[-13.8 12.5 19.3 2.2]
[-0.7 39.0 0.7 -8.1]
[47.0 -10.9 -59.4 -21.0]
->
[12.5 19.3]
[39.0 0.7]

[24.1 -68.9 -16.4]
[-70.9 -13.7 32.6]
->
[-68.9 -16.4]
[-13.7 32.6]

[-33.1 -15.5 39.1 -57.7]
[-6.3 -2.5 -6.0 2.5]
[16.8 33.1 48.3 47.1]
[-53.2 10.8 -26.4 31.9]
->
[-15.5 39.1]
[-2.5 -6.0]

[-66.7 8.8 13.5 0.9]
[-65.9 6.9 33.5 24.2]
[-5.9 39.8 19.0 -37.5]
->
[8.8 13.5]
[6.9 33.5]

[-2.9 8.4 -43.1 -38.5 34.4]
[-8.4 4.9 -39.1 -42.0 58.2]
[1.7 9.7 -37.7 -29.8 12.2]
[4.0 7.8 -25.6 -17.0 -5.2]
->
[8.4 -43.1]
[4.9 -39.1]

[0.6 68.3 15.1]
[33.3 -13.5 -19.7]
[10.9 8.3 -16.9]
[44.9 61.6 2.3]
->
[68.3 15.1]
[-13.5 -19.7]

[41.1 -20.4 23.2 1.2]
[35.6 -56.9 -32.1 -4.0]
[34.2 37.4 13.1 -9.1]
[9.4 18.8 -11.9 -34.6]
->
[-20.4 23.2]
[-56.9 -32.1]

[36.9 -23.7 1.9 -33.0 56.2]
[37.9 -15.9 -4.2 -33.8 49.0]
[21.6 -41.6 -14.1 -18.4 62.0]
[37.7 -17.6 -2.6 -33.7 50.9]
->
[-23.7 1.9]
[-15.9 -4.2]

[18.6 52.1 46.0]
[16.4 19.0 23.7]
[-57.7 17.2 2.5]
[35.4 28.1 22.1]
[40.9 25.4 23.4]
->
[52.1 46.0]
[19.0 23.7]
